X = ((3.641, 4.191, 3.757, -1.680, 7.583, 7.030, 2.574, 8.312, -4.249, -1.147), (5.280, 5.051, 4.873, -3.671, 6.867, 6.424, 3.257, 7.872, -2.834, -4.114))
X[0, 0]: 3.641
X[1]: [5.280, 5.051, 4.873, -3.671, 6.867, 6.424, 3.257, 7.872, -2.834, -4.114]
X[0, 6]: 2.574
X[0, 8]: -4.249
X[:, 1]: [4.191, 5.051]
X[0, 7]: 8.312
X[0, 2]: 3.757
X[1, 2]: 4.873
X[:, 0]: [3.641, 5.280]
X[:, 5]: [7.030, 6.424]
X[:, 6]: [2.574, 3.257]
X[0, 1]: 4.191
X[1, 8]: -2.834
X[0]: [3.641, 4.191, 3.757, -1.680, 7.583, 7.030, 2.574, 8.312, -4.249, -1.147]
X[1, 9]: -4.114

a =
[[-1.242, 0.732, -1.655, 1.371, -3.796],
 [-0.254, -1.069, -0.370, -1.476, -2.413],
 [-3.029, -0.461, -2.856, -0.657, 0.825],
 [-0.421, 3.462, -1.539, 3.577, -1.810],
 [-2.078, -0.551, -1.804, -0.297, 1.990],
 [6.449, -0.945, 4.902, -0.245, -0.278],
 [-0.076, 3.940, -0.527, 4.728, 0.347],
 [4.201, -1.266, 3.627, -0.882, 0.871],
 [0.239, 3.509, -0.281, 4.282, 0.662]]
Indices start at 0.
(0, 0) -> -1.242
(0, 2) -> -1.655
(1, 4) -> -2.413
(4, 3) -> -0.297
(4, 1) -> -0.551
(3, 3) -> 3.577
(0, 1) -> 0.732
(7, 0) -> 4.201
(8, 4) -> 0.662
(0, 3) -> 1.371
(2, 3) -> -0.657
(3, 0) -> -0.421
(7, 3) -> -0.882
(7, 1) -> -1.266
(4, 4) -> 1.990
(7, 2) -> 3.627
(1, 2) -> -0.370
(1, 0) -> -0.254
(3, 2) -> -1.539
(2, 0) -> -3.029
(1, 3) -> -1.476
(6, 3) -> 4.728
(2, 2) -> -2.856
(1, 1) -> -1.069

A = [[-90, -367, -140, -327], [-22, 239, -522, 257], [225, -127, 202, -444], [169, 21, -33, -212], [151, -107, -221, -105], [320, 14, 506, -249], [164, -239, 443, -484], [31, -281, -256, -152], [96, -161, -329, -173], [144, 247, 321, 111], [73, 325, -38, 292], [143, -88, -242, -48]]
Rows and columns are counted from 0.
(0, 0) => -90
(11, 2) => -242
(6, 0) => 164
(3, 3) => -212
(9, 0) => 144
(7, 3) => -152
(6, 2) => 443
(7, 2) => -256
(7, 0) => 31
(10, 3) => 292
(2, 1) => -127
(1, 3) => 257
(3, 0) => 169
(6, 1) => -239
(0, 3) => -327
(10, 0) => 73
(3, 2) => -33
(2, 3) => -444
(10, 1) => 325
(0, 2) => -140
(4, 3) => -105
(1, 0) => -22
(8, 1) => -161

M =
0.139  -0.270  2.422  0.178  -0.388  -0.453  1.706  -0.241  -2.431  0.785  0.537  0.353  0.161  1.071  -0.539  -1.301
1.584  0.734  -2.194  5.302  -2.334  -0.365  -3.328  0.878  3.429  0.452  -8.255  -0.581  -4.198  -2.995  -2.990  -3.256
0.091  0.803  2.023  -0.129  -0.380  -1.407  3.016  0.894  -1.556  -1.240  0.865  0.444  -0.376  1.475  0.547  0.209
-0.125  -1.592  3.305  -1.057  -0.049  -0.085  0.926  -0.257  -1.969  0.841  1.391  0.887  0.274  1.155  -0.512  -0.731
0.695  -0.120  0.314  3.782  -1.691  -0.016  -2.127  0.652  1.212  1.018  -5.374  -0.522  -3.539  -1.447  -0.660  -2.172
-0.623  0.846  1.903  -0.868  -1.132  -0.803  2.425  0.658  -0.583  -1.532  0.143  -0.502  0.365  1.773  0.443  -1.008
Rows and columns are counted from 0.
(0, 0) -> 0.139
(5, 3) -> -0.868
(0, 12) -> 0.161
(1, 11) -> -0.581
(1, 8) -> 3.429
(1, 12) -> -4.198
(5, 4) -> -1.132
(0, 11) -> 0.353
(3, 8) -> -1.969
(3, 0) -> -0.125
(1, 15) -> -3.256
(5, 14) -> 0.443
(4, 13) -> -1.447
(5, 6) -> 2.425
(3, 12) -> 0.274
(2, 2) -> 2.023
(0, 8) -> -2.431
(3, 13) -> 1.155
(3, 1) -> -1.592
(2, 7) -> 0.894
(0, 4) -> -0.388
(4, 8) -> 1.212
(3, 11) -> 0.887
(3, 4) -> -0.049
(4, 11) -> -0.522
(5, 5) -> -0.803
(2, 10) -> 0.865
(2, 0) -> 0.091
(1, 7) -> 0.878
(2, 8) -> -1.556
(3, 5) -> -0.085
(2, 12) -> -0.376
(3, 14) -> -0.512
(1, 5) -> -0.365
